Each row is followed by its class number.
[-109 -624   -3 -427  -56  -93  -68 -246   76  -99   64 -127  -70 -404
  229  100 -106  286  164 -197 -162  282  182  -62 -172 -367   86 -214
   87   64    5 -246  127 -390  241 -204   86 -161  -42] | 5
[-101  -82  -84  253   56  236  -97 -631 -122  583   50  -64   98   83
  -19 -389  146   61  132   15  447 -389  147 -280   16  258   40  295
 -293   22 -343 -390 -659  356 -217   43   29  302  -57] | 8
[ -90  108 -105   48 -381  137 -186   38  -18  239  131  192  -50  -28
  -46  163  -79  125   48 -197   91 -392   38  264  -32  -33   99  167
 -166  -67   -6  -98 -142 -193    8  324  -78  -29   65] | 8
[-158   78 -103  104 -317  167 -257 -180 -187  285  171  139  -85   58
 -158  -69  -53   76  133   43  200 -306  186  155   11  135  136  214
 -194   47 -136 -154 -365   20   39  248    2   -4   46] | 7
[ 206  229  135 -165  210  177  144  557  106 -709  140  117  227 -378
 -215  632   28   23 -103 -159 -408  248  290  455  -84 -268   83 -342
   48   75  291  314  247   -4   26 -237   73  -57  102] | 7
[-165  524 -398 -113 -119 -114   -4  520 -420 -346  445 -275 -282  306
  263   97 -329  321   97  153 -263 -139 -208  620 -141 -115  176   90
  314  -20 -172  519   94 -100  -78 -448 -254   19  238] | 6
[ -78  432  -32  -49  326   23  172   -2 -210 -204  254  -13  -70  229
  189  -79 -306   66 -374 -159  257   22  342  113  -39  295  115   51
   73 -177   89 -128 -419 -172 -329 -272 -241 -296   46] | 2
[ -33  418   72 -136  421   46   77   83  -41 -332  186 -140  176 -100
  316  121 -222  -67 -269 -328  165  -39  450  144  -64   89  -63    5
   44  -89    6 -115 -460 -145 -421   38 -151 -307  124] | 5
[ -17  490 -269 -137  207  -77  -46  415 -224 -559  433 -297  -54  -53
  369  257 -115  212  149 -110 -289  -44   37  683 -189 -310  101 -115
  208   41 -145  365   63 -122 -115 -329 -255   32  236] | 0
[-216 -567  -78 -196 -379  -68 -105  -85 -136   53   37  -71 -293  107
   44 -158 -310  335   13  144 -104  251   49 -130 -172 -153  277   -4
   24  -68  -72 -157  296 -270  309 -387   62 -173  -47] | 5
[ 141  225   34  -34  153  303  218  355  -99 -352  146  149   18    8
 -314  312   49   86 -212   77 -230  306  345  121  -83   49  235 -196
    5  -19  114  212   -3  140  -11 -411   28  145  -94] | 2
[-129  471 -100   43   28  103  103   26 -364    7  173    2 -142  494
  133 -248 -414  131 -385   59  274   50  423   -8  -14  384  169  197
   15 -302   23 -173 -350  -26 -312 -236 -180 -152  -13] | 4
[  67  303 -114  -22 -126  318  261  253 -219 -242   77  144 -185  265
 -409    3   36  375 -227  178 -171  304  200   -2 -120  275  197  -68
  -41  -61  101  184   42  241   10 -641   -6  231 -170] | 4
[ -91   54  -38  138 -363   77 -384 -136   84  215  153   44  143 -126
   -3  265  -25 -176  239   21  137 -284  229   23   26 -138   81  133
 -191  126 -115 -280 -110  132   39  659  179  163  273] | 4
[-373 -553 -158  -29 -472   92   -6 -121 -399  373    9   19 -363  421
  -91 -346 -493  304  -84  589    8  413  102 -462 -176   -6  488  131
    4 -160 -354 -325   66   67  278 -422  104  -12 -111] | 6
[  17    7 -129  132 -302   66 -251  -55  -18   89  156  123  -92 -114
 -113  184   57  105   69 -196   74 -375   91  257  -38  -63   96   96
 -223  194  -56 -127 -245 -152   75  311  -39   22  100] | 2
[ -54 -193 -181  104   42   17   51  -51 -115  -89  297 -190 -257  220
  -33 -271  -18  235  229   55 -253  180 -290  100  -75  474  483  152
  280 -244  196  238  110   80 -159 -886   26  252 -357] | 7
[  92 -219  -12  189  463   39  -22 -266  219  -80  157 -304  250  -53
  142   40  189 -182  358  101  -77  214  -83 -153  -11  141  317   -3
  128  -26  -23  -37   60  536 -260 -439  236  623  -72] | 2
[  51   25   18   54   43  144 -216 -148  107   44  172  -21  164 -365
    4  232  211   49  199 -282  122 -432  260  229  -44 -182  -23  -49
 -210  213 -198 -183 -427 -179  -45  354  -14   36  123] | 5
[ -91   57  -21   41 -370   14 -432   94   99  -33  200   55  174 -254
   73  497 -102 -235  279 -113   48 -211  179  325  -46 -321   70   60
 -189  172 -106  -86  114   21  106  766  101  -15  350] | 2
[-182 -540 -152 -146  -56  203  203 -566 -197  448   14 -185 -278  110
  -72 -543  -79  558  -82   86   81  158  158 -459 -155  114  285  127
  -71  -79 -208 -260 -246 -119   54 -826   -7   69 -297] | 4
[ 267  186   56  -75  445  302  167  155   46 -513   61   89  215 -121
 -306  328  217   95  -98  -65 -275  241  335  166 -129    1  187 -345
  -35   99   48  159  -81  196  -54 -425   84  111 -179] | 1
[-154  560 -262  101   89  -27  -88  383 -434 -282  385 -307  -32  321
  287  182 -361   73  140  389 -142   64  -13  389 -119 -133  201   70
  247  -66 -398  330   29  228 -149 -318 -210  188  266] | 7
[ -74  164   69  138 -170  259 -302 -150   92  327   27   75  354   -7
   26  291  -25 -378  291  219  193 -271  305  -70  -11 -188   78  172
 -249  132 -292 -264 -262  494 -108  899  231  239  250] | 1
[ 116  320  -42  -76   28  307  176  402 -167 -417  146  166   26  107
 -348  254  -93  203 -236    9 -312  207  202  303 -160   89  213 -200
  -61 -124  121  308   26  123   -5 -366    3   29 -167] | 1
[-128   89  -29  242 -396  134 -288 -140 -128  357  173  126  -16   63
 -158   32  -65  -12   99  111  204 -150  157   20   26  128  187  178
 -237   17 -226 -260 -344  148   46  405   52   86  122] | 6
[ -50  227   28  130  235  152  236 -297  281  -20   10 -167  170  122
  -31  168  435 -177  485  -87   19 -354 -104  101  209 -134  105 -230
  -22 -250 -137   22  236  -12  -24 -182  128  104   32] | 2
[ -29 -113  -75   49  -59   64 -100 -256   78  174  192   55  -37 -253
 -108   46  132  160  121 -291  186 -367  185  164  -14   -5   45   77
 -146  219   -2 -156 -362 -175   -6   78   -6   26   70] | 2
[  99  314   30   85  -35  428  105  285 -152 -148   -4  180  157  262
 -290  277 -133 -139 -124  464 -167  359  404  -85  -87   22  245 -110
 -117 -132  -81   82  118  685   35 -102  273  353  -48] | 4
[-155   91    9  120 -565  132 -375   46  -91  309  138  186   10   44
  -25  294 -207 -134  172  134  158 -199  126  148   16 -101  168  192
 -162  -25  -69 -136  -30   61  126  622  128   23  204] | 7
[-109  434  -57   40  310   89   97  -94 -146  -13  135  -68   50  257
  199  -60 -383  -51 -360  -52  288   55  541   -6 -142  300  113  101
  -12 -189   -8 -225 -534   19 -386 -214  -93 -127  -15] | 4
[-172  -19 -136  151 -183  271    3 -375 -270  528  193   17 -208  112
 -223 -323   49  312   50   56  366 -348  228  -83  -17  368  106  314
 -219   20 -273 -184 -636   93  -82  -97  -71  102 -119] | 5
[ -34  126   64  244 -220  125 -387  -80  122  167  136   47  322 -151
  110  368  -47 -281  313   49  207 -197  194   55   26 -148   -6   96
 -199   84 -157 -243 -148  369  -39  817  248  237  260] | 3
[ -70  466   75  -39  253   14  -39  171 -154 -335  151  -30  120   95
  278  206 -342 -206 -252  -59   94  117  409  216  -11  -12   58    3
   34 -141   59 -112 -176  -51 -231  126  -57 -337  205] | 7
[-123  150  -84   68 -444   55 -197   16 -131  166  323  135 -124 -131
 -221   92  -63  208   46 -214   70 -319  -15  324  -45   40  111  168
  -97   33    9 -128 -207 -248   47  227  -91  -51  129] | 0
[  19   50  -20    1 -115 -218 -141  416  201 -560  328 -120   53 -152
  153  476   -9 -135  377 -133 -515  231 -450  456  -41 -164  341 -151
  312 -178  231  269  671 -127  -18  -48   46  236  146] | 8
[  70  384 -128 -172  259  -46 -113  272   38 -477  228 -353  261 -217
  485  451  -39 -140  339 -123 -373  -68   62  523  -93 -522  -20 -141
  197   67 -195  189   36  222 -139  124  -31  214  348] | 0
[  19  168  -24   41  -56  356  135  268 -285 -153   -2  100   29  468
 -295   86 -116   37 -108  452 -119  331  160 -106 -124  194  248  -49
   -8 -166  -65  127  171  526   36 -265  138  239 -172] | 1
[-126  191  -17  176  190  225  382 -474  185  298   47 -135   37  394
 -133 -141  347   36  401  -22   87 -403  -94  -14  186  118  224 -121
   13 -375 -117  -23   18  -36  -66 -489  121  111 -151] | 2
[-181 -561  -89 -295  -35  -43   -4  -71    3 -191   83  -97 -169  -91
  181   39 -197  260   55    9 -201  210  132    9 -120 -322  330 -189
   78  -19  -84 -164  181 -300  268 -284  123 -202  -32] | 3
[-121   71 -128  130 -454  134 -262   74 -126  171  225  120 -166  -43
 -203  163  -79  185   45  -87  103 -386  121  312  -41   49  128  173
 -208   33 -159  -83 -239 -139  105  266  -72   -6  107] | 5
[-108 -571  -99 -293   47  -98  -36 -182  102 -258  100 -133 -118 -297
  214   24  -52  417   50 -189 -220  175   51  -69 -131 -346  126 -215
   89  104   30 -272  184 -333  230 -340  100 -160  -18] | 3
[  -9 -151  -48   86 -167  110  -87 -182   14  156  198   -5    3 -222
  -22  129  136  148  199 -262  195 -354   89  105   37  -79  105   76
 -142  133 -114 -148 -235 -109  -28  200    3   61   92] | 2
[-140 -675 -107 -409 -114 -107  152 -150  -57 -138   95 -122 -334 -183
   34 -133 -108  686  -88 -294 -216  158   34   50 -172 -261  309 -161
  108    5   42 -138  179 -690  221 -690 -184 -246 -150] | 1
[-163   28 -120  206 -328  175 -184 -209 -215  433  206   27 -129  152
 -234 -234  -66  245   70   97  315 -307  114  -25    9  313  128  342
 -211   23 -221 -121 -398   64  -40   52  -60  101   42] | 5
[ -89  281 -120   88 -117   48  233 -146  106    8  101  -21 -178  294
 -110   32  187  163  225 -169 -170 -384 -384  271  149   42  190 -100
   27 -426   97  158  314 -330   86 -469  -48 -169  -73] | 8
[-112  396   -4  150  173   93    1 -143 -280   31  103  -59   32  367
  104 -176 -416 -149 -166  196  353  168  458 -163  -16  320  198  159
   27 -239  -81 -231 -398  180 -324 -157  -84  -62   19] | 9
[ -87  255  -10  119   79  129  265 -190  202   39   28  -42   94  135
  -83  139  219  -19  321  -33  -31 -354 -231  147  201  -81  188 -190
  -48 -367 -107  -21  210  -38  -18 -226   69    7    8] | 6
[-231  585  -85  163 -316  -28 -284  362 -388 -221  177   61 -136  611
  149  -12 -630 -248 -222  308   46  146  177  217  -65  170  190  213
   23 -307  -74  -22   80   52  -83  272  -35 -288  153] | 3
[  35 -256 -183  -24  264  -98   30   -7   48 -369  316 -330 -108   -3
   21  -90   93  200  229 -118 -391  118 -359  209  -65  250  451   21
  287  -99  169  300  212   -8 -181 -770   -6  288 -216] | 1
[ 111 -189   16  162  436  -53 -108 -114  253 -257  278 -352  288 -196
  268  246  184 -219  406   -8 -281  219 -142  -53  -25    9  376  -86
  216  -69   29   92  178  340 -217 -285  162  523    2] | 8
[ -56  580 -331  -92 -119 -125  -64  544 -329 -471  464 -235 -148  133
  293  344 -332  243  220   78 -298  -34 -251  676 -128 -286  224  -88
  302  -67 -176  478  188 -229  -92 -275 -240    7  238] | 9
[ -86  -13  -94   93 -155  -75 -187  191  -23 -214  351 -128   25  180
   91  210 -147 -172  361  279 -337  316 -390  153    5   94  469   15
  254 -288   73  219  515  348    9 -222  223  385   69] | 8
[ -28  294   -7 -104  125  -75  317   33  316 -356  188  -11  -38  -48
 -213  199  274  235  220 -406 -290 -442 -333  535  136 -191   93 -328
  172 -201  266  164  320 -697   34 -424  -92 -240   79] | 1
[ 120 -134 -110  -31  113  -99   81  -31  160 -384  408 -271 -102 -247
   72   71  246  306  238 -349 -433   84 -339  241   -5  119  388  -78
  245 -118  348  143  289 -234 -190 -646    9  295 -144] | 4
[-145  406 -309   60  109  -17   20  196 -383 -129  385 -329 -116  282
  284   24 -211  239  125  149 -107  -11  -50  400 -127  -46  162   60
  185 -129 -363  338  -45  155 -115 -519 -214  199  137] | 8
[-211  284 -217   24 -233   35  357  -29  -27  -34  162   77 -451  452
 -406 -218  127  428   68  -89 -112 -385 -407  317  163  234  238  -44
  100 -405  183  180  310 -534  137 -817 -207 -106  -81] | 2
[ 167  287  -25 -128  110  332  242  239  -32 -403  134   99   41 -115
 -299  204  142  174 -148  -78 -319  173  341  170 -101   65  117 -196
  -71  -15  203  257    1  212  -42 -401   77  178 -149] | 4
[-220  106 -165  176 -598  168 -290 -124 -299  535  134  117 -157  346
 -132 -127 -240   90   92  299  303 -173   22  -69  -12  203  287  316
 -211  -50 -292 -159 -265  205   31  301   65  141   26] | 9
[ -58  547    2   -6   48   10 -111  286 -273 -255  162   13   65  211
  270  186 -565 -188 -310    9  175  128  343  225  -38   28  128   46
    6 -266   16  -35  -93  -55 -228  182 -126 -302  154] | 9
[ -36  -49  -52  102  -23  159  -97 -368  -18  307  122  -67   74 -171
 -165 -135  167  154  201 -151  281 -369  132  -14   15   91   55  124
 -156  175 -214 -234 -544  -22 -122   55  -21  134   18] | 9
[-139   20  -17  229 -267  182 -255 -244  -60  417   89   -7  137   49
  -88    0  -47 -136  244  126  297 -240  103  -54   38   55  116  164
 -228  -46 -272 -280 -282  272  -12  470  141  256  106] | 9
[ -87  284  -35   67  148  108  370 -322  258  -23  144  -69  -87  170
 -163  -25  388  253  314 -249  -87 -486 -226  182  229   77  173 -190
  118 -353  125   14   99 -381  -34 -543    0  -24 -111] | 3
[ -20  158  106   45  301  158  402 -428  434  117   70 -150  145   19
    7  124  410   77  421 -276    4 -497  -79  191  210  -76  135 -250
   62 -333   57  -42   13 -175  -73 -426  111   10  -68] | 3
[-148  233   34  162   98  161  272 -230  218  126   23 -113   44  250
  -91  144  217  -24  319  -15   -3 -343 -175  124  184   -5  192 -105
   18 -404   -1   47  276  -97   33 -329   85  -14  -11] | 7
[-301 -615 -180  -77 -505   33  -40  -78 -319  258   -8    8 -378  341
   -1 -277 -495  326  -75  425  -64  348    7 -307 -117  -70  444  121
  -33 -204 -172 -255  208   -1  328 -325  110  -30  -65] | 6
[-138 -563  -27 -306 -154 -135  -40  -26   28 -213  102  -63 -102 -282
  175  120 -220  275  -18 -109 -242  281  -41  -72 -143 -431  185 -177
   90    2   21 -183  394 -318  272 -305   56 -246  107] | 8
[-160  265  -25  -31 -127   32  198  -62  285  -42  133    3  -36   82
    6  387  213  -84  365 -165 -165 -315 -209  337  165 -224  164 -259
    9 -371  106  110  473 -338  150  -40   99 -167   59] | 2
[   1  354  149 -179  377  -24   72  -46  -17 -237  143 -133  153 -106
  276   75 -173  -61 -255 -399  180   75  519  125  -39   49  -25  -15
  114  -92  166 -164 -361 -243 -316 -114 -185 -306  127] | 0
[ -24 -136 -150   58  -31 -141   17   88  -55 -227  333 -148 -298  186
  -30 -142  -63  244  120   29 -312  227 -373  124  -83  362  513   58
  342 -178  286  218  253 -109  -79 -795  -23  259 -200] | 6
[ -90  518  -26 -115  203  -39  -19  201 -141 -375  236  -33   24   15
  139  142 -421  -56 -303 -212   81   26  367  298  -59   93   82   14
   91 -151  146   -9 -196 -268 -248  -62 -201 -381  142] | 9
[-135 -570  -99 -241  130   29  -35 -215  -47  -69   24  -48  -43 -143
  170   28 -240  151  -79   86 -114  312  223 -161 -204 -290  290 -134
  -72   40 -179 -259   45    4  220 -301  158 -145  -28] | 8
[  32 -153  -48   47   75  -68 -140  115  163 -381  294 -265  163  -43
  171  240    1 -146  428   64 -384  274 -291  113  -48   32  431  -39
  195 -168  175  243  483  202 -160 -140  161  312  -33] | 1
[-184 -672  -47 -258    3  -19   78 -193  -81  -62  111 -103 -185 -169
  142  -86 -198  436   -1    0  -41  279  159 -201 -135 -216  335 -105
  119   21  -46 -307   40 -324  148 -545   11 -159  -37] | 7
[  -5  510 -319  -38  221  -58   58  284 -232 -410  458 -359  -55   99
  314  164  -57  295  160  -24 -212 -191 -130  625 -155 -173  110  -79
  206   64 -247  327  -19  -32 -182 -428 -189  131  198] | 4
[-104 -549  -33 -366   68  -14  131 -154   79 -109    5 -139 -105 -301
  177   41  -81  330  -67 -198 -171  163  106  -86  -94 -323  186 -153
   28   33    6 -213   56 -264  163 -331   55 -123   13] | 6
[ 208  252  103 -104  411  237  161  305  134 -600  138   48  281 -271
 -217  502  147   64 -103 -103 -321  238  318  228  -91 -182   77 -357
   20   58  159  132  131  146  -44 -285   64  113   42] | 1
[ -37  423 -261  -11  376   13   97  178 -259 -300  392 -378    1  137
  326   25 -110  178  175   44 -171 -111  -83  417 -133  -91   89  -22
  265  -52 -311  362 -208  126 -211 -542 -235  195  164] | 8
[ -92  242   16  124  120  152  259 -261  244  104    4 -149   74  295
  -69   95  280  -91  380  -53  -34 -424 -113  148  222  -22  230 -129
   12 -408  -89  101  212  -14  -33 -253   61   60  -39] | 1
